Here is a tiny trained network, its code and every weight. The questions are about switching its units off for an input and a target symbol, where a switched-off unit gives its printed mean instead of its output.

import numpy as np


def w(rows, s, z=0):
    codes = np.array(rows[::2]) - 128.0
    scale = np.full(codes.shape[1], s)
    scale[-1] = z or s
    return codes * scale


def norm(h):
    return h / np.sqrt((h * h).mean(-1, keepdims=True) + 1e-5)


def f(y):
    return y / 2 * (1 + np.tanh(0.7978845608 * (y + 0.044715 * y**3)))


def softmax(a):
    e = np.exp(a - a.max(-1, keepdims=True))
    return e / e.sum(-1, keepdims=True)


def log_softmax(a):
    a = a - a.max(-1, keepdims=True)
    return a - np.log(np.exp(a).sum(-1, keepdims=True))


def net(x, mask):
    ids = ['αγδεηθ'.index(c) for c in x.split()]
    T = len(ids)
    res = E[ids] + P[:T]
    u = 0
    for l in range(2):
        q, k, v = (norm(res) @ M[l].T for M in (Q, K, V))
        z = softmax(np.where(np.tri(T) > 0, q @ k.T / 4**0.5, -1e9)) @ v
        res = res + np.where(mask[u], z, O[l][:, -1]) @ O[l][:, :-1]
        u += 1
        y = f(norm(res) @ A[l][:, :-1].T + A[l][:, -1])
        res = res + np.where(mask[u : u + 12], y, B[l][:, -1]) @ B[l][:, :-1]
        u += 12
    return log_softmax(norm(res)[-1] @ U[:, :-1].T + U[:, -1])


Q, K, V, O, A, B = {}, {}, {}, {}, {}, {}
E = w([
[156,84,173,200,176],'α',
[66,170,202,167,118],'γ',
[132,109,95,55,181],'δ',
[48,145,76,130,124],'ε',
[96,81,90,136,103],'η',
[135,97,164,114,253],'θ',
],0.02)
P = w([
[100,111,158,2,99],'0',
[86,108,136,91,131],'1',
[105,118,123,134,143],'2',
[123,133,106,161,153],'3',
[143,160,108,112,121],'4',
[153,183,98,122,113],'5',
[177,192,78,161,116],'6',
[157,152,32,129,175],'7',
],0.014)
Q[0] = w([
[193,164,147,81,224],'0.h1',
[165,143,196,163,138],'0.h1',
[77,190,120,39,163],'0.h1',
[155,120,251,50,217],'0.h1',
],0.013)
K[0] = w([
[244,167,87,97,246],'0.h1',
[135,83,255,160,181],'0.h1',
[24,248,128,61,170],'0.h1',
[106,78,194,79,247],'0.h1',
],0.0095)
V[0] = w([
[157,135,106,95,133],'0.h1',
[184,138,130,117,142],'0.h1',
[163,119,2,101,194],'0.h1',
[191,148,92,146,172],'0.h1',
],0.009)
O[0] = w([
[125,142,149,173,66,117],'0.h1',
[94,221,114,215,67,53],'0.h1',
[77,1,145,181,78,254],'0.h1',
[46,177,89,222,69,88],'0.h1',
],0.0061,0.0037)
A[0] = w([
[173,157,144,186,203,119],'0.n1',
[156,143,144,117,95,56],'0.n2',
[119,162,160,140,110,61],'0.n3',
[136,142,71,126,86,102],'0.n4',
[127,163,131,149,99,156],'0.n5',
[157,172,134,111,110,95],'0.n6',
[149,179,190,142,180,2],'0.n7',
[236,200,58,129,251,73],'0.n8',
[81,113,179,178,147,117],'0.n9',
[81,154,214,149,94,78],'0.n10',
[170,133,56,155,165,132],'0.n11',
[160,160,210,135,196,204],'0.n12',
],0.019,0.0047)
B[0] = w([
[50,74,138,197,142,221],'0.n1',
[144,107,110,123,80,118],'0.n2',
[148,120,127,124,190,132],'0.n3',
[75,107,104,144,8,160],'0.n4',
[146,92,163,172,145,134],'0.n5',
[103,110,87,135,66,132],'0.n6',
[48,14,108,139,54,197],'0.n7',
[47,89,4,195,13,200],'0.n8',
[199,137,107,142,213,183],'0.n9',
[79,42,169,110,187,149],'0.n10',
[129,98,12,224,123,177],'0.n11',
[75,99,220,8,193,254],'0.n12',
],0.019,0.0097)
Q[1] = w([
[82,126,209,252,120],'1.h1',
[85,109,95,120,136],'1.h1',
[160,112,93,143,216],'1.h1',
[208,175,109,201,133],'1.h1',
],0.028)
K[1] = w([
[147,123,100,253,183],'1.h1',
[80,84,140,112,112],'1.h1',
[155,194,200,147,81],'1.h1',
[172,152,80,184,90],'1.h1',
],0.029)
V[1] = w([
[48,234,30,126,217],'1.h1',
[166,150,75,70,77],'1.h1',
[47,254,176,79,158],'1.h1',
[220,116,130,71,216],'1.h1',
],0.024)
O[1] = w([
[14,221,68,5,133,131],'1.h1',
[197,87,59,83,132,3],'1.h1',
[94,248,39,157,118,117],'1.h1',
[83,17,87,175,146,88],'1.h1',
],0.02,0.008)
A[1] = w([
[131,168,82,72,53,107],'1.n1',
[142,131,123,77,116,82],'1.n2',
[147,158,216,144,179,17],'1.n3',
[147,187,254,45,237,100],'1.n4',
[153,158,98,160,109,99],'1.n5',
[119,144,142,120,12,111],'1.n6',
[156,62,67,97,112,68],'1.n7',
[193,89,139,117,67,3],'1.n8',
[119,133,182,133,169,67],'1.n9',
[99,142,187,131,113,161],'1.n10',
[169,74,183,111,190,90],'1.n11',
[177,147,137,92,128,183],'1.n12',
],0.029,0.0041)
B[1] = w([
[142,117,49,85,86,207],'1.n1',
[130,108,93,106,113,139],'1.n2',
[92,173,84,105,184,171],'1.n3',
[118,254,85,168,229,202],'1.n4',
[154,140,171,101,107,155],'1.n5',
[146,168,93,170,146,206],'1.n6',
[85,111,190,121,142,185],'1.n7',
[162,107,29,147,155,175],'1.n8',
[149,132,131,88,125,186],'1.n9',
[117,108,167,130,154,247],'1.n10',
[167,182,65,138,140,202],'1.n11',
[76,103,99,127,113,140],'1.n12',
],0.057,0.012)
U = w([
[113,219,169,85,212,80],'α',
[62,53,188,88,116,211],'γ',
[40,161,132,223,46,2],'δ',
[100,143,116,2,56,175],'ε',
[212,64,143,136,163,129],'η',
[171,178,198,160,48,196],'θ',
],0.0081,0.0031)

Each question gives the input, a string of symbols that net reads in full, and the target symbol t.
The units are the heads (4 rows each of Q, K, V and O) and the neurons (one row each of A and B). Each row of codes is followed by its name. A weight is (code - 128) times the scale printed after its matrix; where a second scale follows, it is the last column's (O, A, B and U).
mask holds one flag per unit, layer by layer, with each layer's heads first. A switched-off unit (its flag False) gives its mean, the last column of its rows in O or B, instead of its output. The means were averaged over made-up inputs and are rounded, as every weight is.
A unit's drop is (log p(t) with every unit on - log p(t) with that unit switched off) / (log p(t) with every unit on - log p(t) with every unit switched off).
The circuit of an input: a set's keep is (log p(t) with only the set's units on - log p(t) with every unit switched off) / (log p(t) with every unit on - log p(t) with every unit switched off). Starting from the 12 units with the biggest drops (on a tie, the unit counted first), units are removed one at a time, each time the one whose removal leaves the highest keep (on an exact tie, the one counted first), for as long as the keep stays at least 0.8.
circuit, biggest first: the units of the circuit, biggest drop first
unit that matters most: the unit with the biggest drop
k most important neurons: the k neurons with the biggest drops, biggest first
top k neurons in layer l: the k neurons of layer l with the biggest drops, biggest first
input γ δ δ θ η ε ε, target δ: unit that matters most -> 0.n11
input ε δ ε ε γ ε, target ε: circuit, biggest first -> (0.n4 1.h1 0.n12 1.n4)
input δ θ α δ δ, target δ: 2 most important neurons -> (0.n1 0.n12)
input γ θ α ε, target θ: top 2 neurons in layer 1 -> (1.n5 1.n4)
input α γ θ η η, target θ: 4 most important neurons -> (0.n1 0.n12 0.n7 0.n5)
input γ γ θ γ ε δ θ γ, target δ: circuit, biggest first -> (0.h1 0.n8)
input θ η ε γ ε, target η: 3 most important neurons -> (0.n9 0.n12 0.n1)
input γ θ θ θ δ, target δ: 4 most important neurons -> (0.n12 0.n4 0.n1 0.n9)
input η ε γ α ε, target ε: 3 most important neurons -> (0.n8 0.n11 0.n9)
input γ η η ε, target θ: top 2 neurons in layer 0 -> (0.n1 0.n12)
input γ ε γ, target γ: 4 most important neurons -> (0.n8 0.n7 0.n12 0.n10)
input δ δ ε, target γ: 3 most important neurons -> (0.n1 0.n7 0.n8)
input ε α ε ε α, target γ: top 4 neurons in layer 0 -> (0.n8 0.n12 0.n9 0.n1)
input η ε η, target η: 4 most important neurons -> (0.n1 0.n12 0.n4 0.n7)
input α θ θ, target γ: 3 most important neurons -> (0.n8 0.n1 1.n4)
input α ε ε η ε θ γ δ, target ε: top neuron in layer 1 -> (1.n1)
input δ θ θ δ ε ε, target δ: 2 most important neurons -> (0.n1 0.n12)
input ε η η, target ε: top 2 neurons in layer 0 -> (0.n1 0.n7)
input η δ η, target η: 3 most important neurons -> (0.n1 0.n12 0.n8)
input θ α γ ε θ ε θ, target δ: top neuron in layer 0 -> (0.n8)
input η α δ, target η: 4 most important neurons -> (0.n1 0.n8 0.n12 0.n7)
input γ δ δ, target θ: top 3 neurons in layer 0 -> (0.n1 0.n12 0.n7)
input η γ α δ η, target θ: top 3 neurons in layer 0 -> (0.n12 0.n1 0.n7)
input η α ε ε θ η, target ε: top 3 neurons in layer 0 -> (0.n8 0.n4 0.n7)
